Here is a tiny trained network, its code and every weight. The questions are about switching its units off for an input and a target symbol, where a switched-off unit gives its printed mean instead of its output.

import numpy as np


def w(rows, s, z=0):
    codes = np.array(rows[::2]) - 128.0
    scale = np.full(codes.shape[1], s)
    scale[-1] = z or s
    return codes * scale


def f(y):
    return np.maximum(y, 0)


def softmax(a):
    e = np.exp(a - a.max(-1, keepdims=True))
    return e / e.sum(-1, keepdims=True)


def log_softmax(a):
    a = a - a.max(-1, keepdims=True)
    return a - np.log(np.exp(a).sum(-1, keepdims=True))


def net(x, mask):
    ids = ['γεθξτψ'.index(c) for c in x.split()]
    T = len(ids)
    res = E[ids] + P[:T]
    u = 0
    for l in range(2):
        r = res
        for j in range(3):
            rows = slice(2 * j, 2 * j + 2)
            q, k, v = (r @ M[l][rows].T for M in (Q, K, V))
            z = softmax(np.where(np.tri(T) > 0, q @ k.T / 2**0.5, -1e9)) @ v
            o = O[l][rows]
            res = res + np.where(mask[u + j], z, o[:, -1]) @ o[:, :-1]
        u += 3
        y = f(res @ A[l][:, :-1].T + A[l][:, -1])
        res = res + np.where(mask[u : u + 12], y, B[l][:, -1]) @ B[l][:, :-1]
        u += 12
    return log_softmax(res[-1] @ U[:, :-1].T + U[:, -1])


Q, K, V, O, A, B = {}, {}, {}, {}, {}, {}
E = w([
[37,97,136,134,211,39,126],'γ',
[95,77,248,175,227,46,133],'ε',
[38,173,155,70,100,72,159],'θ',
[57,167,248,141,196,244,152],'ξ',
[249,143,169,109,100,100,114],'τ',
[115,43,163,173,247,193,83],'ψ',
],0.013)
P = w([
[123,226,63,28,130,180,74],'0',
[88,202,135,116,193,250,72],'1',
[74,160,182,81,177,242,113],'2',
[131,183,220,138,213,228,132],'3',
[156,163,221,145,208,185,152],'4',
[164,110,253,129,176,174,142],'5',
[189,108,212,252,129,122,201],'6',
[212,18,200,130,55,119,164],'7',
],0.0056)
Q[0] = w([
[142,90,151,170,74,120,174],'L0H1',
[108,120,73,160,106,148,138],'L0H1',
[147,170,149,89,112,103,255],'L0H2',
[14,103,92,189,131,233,48],'L0H2',
[79,93,62,126,113,136,153],'L0H3',
[147,167,108,132,193,48,132],'L0H3',
],0.0092)
K[0] = w([
[55,135,131,125,117,131,47],'L0H1',
[91,123,80,115,71,141,74],'L0H1',
[141,85,160,147,141,163,129],'L0H2',
[86,82,113,192,180,92,201],'L0H2',
[51,215,85,114,254,141,34],'L0H3',
[206,122,180,40,143,140,99],'L0H3',
],0.0095)
V[0] = w([
[59,121,186,113,187,140,195],'L0H1',
[186,158,58,144,21,163,137],'L0H1',
[109,91,93,79,96,254,44],'L0H2',
[218,101,212,101,173,121,134],'L0H2',
[193,206,198,153,115,236,145],'L0H3',
[50,118,68,235,160,133,146],'L0H3',
],0.0068)
O[0] = w([
[193,32,123,70,89,108,109,167],'L0H1',
[31,124,159,173,202,199,74,73],'L0H1',
[82,145,150,88,198,2,100,145],'L0H2',
[80,98,152,123,84,136,154,225],'L0H2',
[115,58,157,159,66,64,41,254],'L0H3',
[165,123,220,63,157,168,163,4],'L0H3',
],0.0086,0.0085)
A[0] = w([
[121,106,2,113,102,75,160,137],'L0N1',
[105,147,42,81,108,130,181,64],'L0N2',
[43,75,70,186,201,115,121,52],'L0N3',
[123,115,84,137,148,8,126,45],'L0N4',
[173,139,187,213,86,110,105,252],'L0N5',
[234,152,138,156,21,127,111,171],'L0N6',
[131,103,215,34,113,110,84,219],'L0N7',
[82,109,182,117,215,177,169,38],'L0N8',
[83,106,155,102,131,95,198,62],'L0N9',
[87,166,107,239,185,140,182,1],'L0N10',
[57,163,164,124,181,177,171,145],'L0N11',
[215,159,146,172,130,152,82,207],'L0N12',
],0.0078,0.0034)
B[0] = w([
[167,154,187,127,94,211,123,160],'L0N1',
[170,120,73,253,83,173,125,131],'L0N2',
[132,70,118,136,226,186,117,149],'L0N3',
[117,84,112,178,55,179,122,178],'L0N4',
[126,17,71,78,83,105,124,249],'L0N5',
[82,72,82,98,59,69,122,239],'L0N6',
[140,125,82,249,51,96,129,216],'L0N7',
[144,173,44,42,135,89,228,137],'L0N8',
[149,177,203,153,150,148,181,140],'L0N9',
[104,149,121,36,188,114,141,131],'L0N10',
[82,104,21,106,151,85,178,138],'L0N11',
[58,45,30,102,96,109,174,176],'L0N12',
],0.0065,0.013)
Q[1] = w([
[131,158,193,100,144,153,168],'L1H1',
[237,149,42,138,112,137,93],'L1H1',
[24,168,136,98,101,166,115],'L1H2',
[113,144,20,253,69,51,110],'L1H2',
[61,52,17,108,107,73,176],'L1H3',
[220,149,166,49,112,51,110],'L1H3',
],0.0074)
K[1] = w([
[151,186,94,110,174,85,108],'L1H1',
[161,145,103,105,107,96,180],'L1H1',
[195,90,85,47,127,150,81],'L1H2',
[164,26,178,81,91,184,133],'L1H2',
[176,78,171,172,8,41,189],'L1H3',
[202,53,123,99,232,203,3],'L1H3',
],0.0064)
V[1] = w([
[73,253,158,214,53,123,135],'L1H1',
[180,140,76,104,98,121,91],'L1H1',
[51,99,185,121,146,169,156],'L1H2',
[175,108,107,204,201,170,56],'L1H2',
[188,114,178,172,95,75,159],'L1H3',
[159,92,164,112,173,122,42],'L1H3',
],0.0083)
O[1] = w([
[144,42,2,156,176,101,119,50],'L1H1',
[65,110,136,129,111,110,109,235],'L1H1',
[157,110,67,109,88,79,104,29],'L1H2',
[144,198,151,101,62,179,128,23],'L1H2',
[82,120,125,118,187,186,138,254],'L1H3',
[78,96,187,161,41,111,194,98],'L1H3',
],0.0096,0.012)
A[1] = w([
[194,213,91,85,122,160,174,194],'L1N1',
[90,155,200,7,87,66,121,173],'L1N2',
[153,90,121,145,115,146,130,244],'L1N3',
[108,101,121,129,118,137,150,31],'L1N4',
[106,172,115,81,137,166,107,3],'L1N5',
[157,104,114,123,76,155,111,183],'L1N6',
[138,127,109,131,84,120,160,21],'L1N7',
[142,218,90,63,110,97,95,42],'L1N8',
[72,132,95,151,95,115,201,99],'L1N9',
[91,125,63,145,126,146,119,70],'L1N10',
[122,119,162,97,145,66,162,222],'L1N11',
[144,110,159,133,91,118,108,253],'L1N12',
],0.011,0.004)
B[1] = w([
[17,143,16,76,109,112,217,131],'L1N1',
[156,150,82,244,157,188,126,203],'L1N2',
[136,132,58,99,91,105,171,226],'L1N3',
[131,157,153,113,121,99,102,205],'L1N4',
[89,101,113,184,54,43,105,129],'L1N5',
[57,219,106,86,140,90,197,205],'L1N6',
[164,145,200,109,179,164,103,142],'L1N7',
[161,45,92,159,116,176,132,130],'L1N8',
[145,129,202,51,214,156,140,236],'L1N9',
[176,65,254,141,152,167,131,190],'L1N10',
[163,112,67,165,108,181,46,192],'L1N11',
[126,165,84,141,65,134,178,249],'L1N12',
],0.0068,0.013)
U = w([
[127,152,98,106,132,151,228,104],'γ',
[232,52,80,171,183,110,184,155],'ε',
[171,168,149,199,89,186,190,195],'θ',
[128,127,165,81,120,161,198,2],'ξ',
[127,108,96,153,63,3,142,194],'τ',
[38,134,155,155,218,169,112,23],'ψ',
],0.006,0.003)

Each question gives the input, a string of symbols that net reads in full, and the target symbol t.
The units are the heads (2 rows each of Q, K, V and O) and the neurons (one row each of A and B). Each row of codes is followed by its name. A weight is (code - 128) times the scale printed after its matrix; where a second scale follows, it is the last column's (O, A, B and U).
mask holds one flag per unit, layer by layer, with each layer's heads first. A switched-off unit (its flag False) gives its mean, the last column of its rows in O or B, instead of its output. The means were averaged over made-up inputs and are rounded, as every weight is.
A unit's drop is (log p(t) with every unit on - log p(t) with that unit switched off) / (log p(t) with every unit on - log p(t) with every unit switched off).
The circuit of an input: a set's keep is (log p(t) with only the set's units on - log p(t) with every unit switched off) / (log p(t) with every unit on - log p(t) with every unit switched off). Starting from the 12 units with the biggest drops (on a tie, the unit counted first), units are removed one at a time, each time the one whose removal leaves the highest keep (on an exact tie, the one counted first), for as long as the keep stays at least 0.8.
units of the circuit, in order: the units of the circuit, biggest drop first
unit that matters most: the unit with the biggest drop
k most important neurons: the k neurons with the biggest drops, biggest first
k most important neurons of layer l: the k neurons of layer l with the biggest drops, biggest first
which heads matter: for each layer, one digit per head in row order, 1 if its drop is at least 0.15 and else 0, layers parted by /
drop of u: that unit's drop, to one decimal
input τ θ ψ, target ε: 2 most important neurons of layer 0	(L0N8, L0N5)
input τ ξ τ θ, target ψ: which heads matter	000 / 000
input ξ ξ ψ, target τ: unit that matters most	L0N7
input τ ψ γ ξ, target γ: which heads matter	101 / 110
input ξ ξ ψ θ ξ ξ θ γ, target ε: units of the circuit, in order	(L1H1, L0N6)
input θ γ ξ, target γ: 3 most important neurons	(L0N6, L1N1, L0N8)
input τ ε ξ, target ξ: which heads matter	110 / 100
input θ γ τ θ, target ψ: 2 most important neurons	(L1N12, L1N3)
input τ ψ ξ, target θ: 3 most important neurons	(L0N3, L0N6, L1N2)
input ξ θ τ ε ξ, target ξ: units of the circuit, in order	(L0H2, L1H3, L0H1, L1N2)
input ψ ε ψ τ ε τ τ ψ, target ψ: which heads matter	100 / 111
input τ ψ θ, target θ: which heads matter	100 / 010
input τ τ ψ τ ψ ψ ξ, target θ: 3 most important neurons	(L0N3, L1N2, L0N4)
input θ ξ τ ξ ψ, target τ: unit that matters most	L0H1
input θ ξ τ θ ξ, target ε: which heads matter	000 / 100
input ξ ξ τ θ τ γ, target ψ: units of the circuit, in order	(L0N6, L0N3)
input ξ ξ ε, target ε: which heads matter	001 / 101
input θ τ ξ τ τ θ τ ψ, target ψ: 2 most important neurons	(L0N5, L0N6)
input τ τ τ τ ε ψ, target ξ: 2 most important neurons of layer 1	(L1N2, L1N11)
input ξ ψ ψ, target θ: unit that matters most	L1H2
input ξ θ ψ τ τ ξ ξ ξ, target τ: drop of L1H2	0.1
input τ τ τ τ γ γ ε ψ, target ξ: drop of L0N6	0.0
input τ θ θ, target ε: drop of L0N5	0.0
input γ θ ψ θ ε, target ε: drop of L0H3	1.0
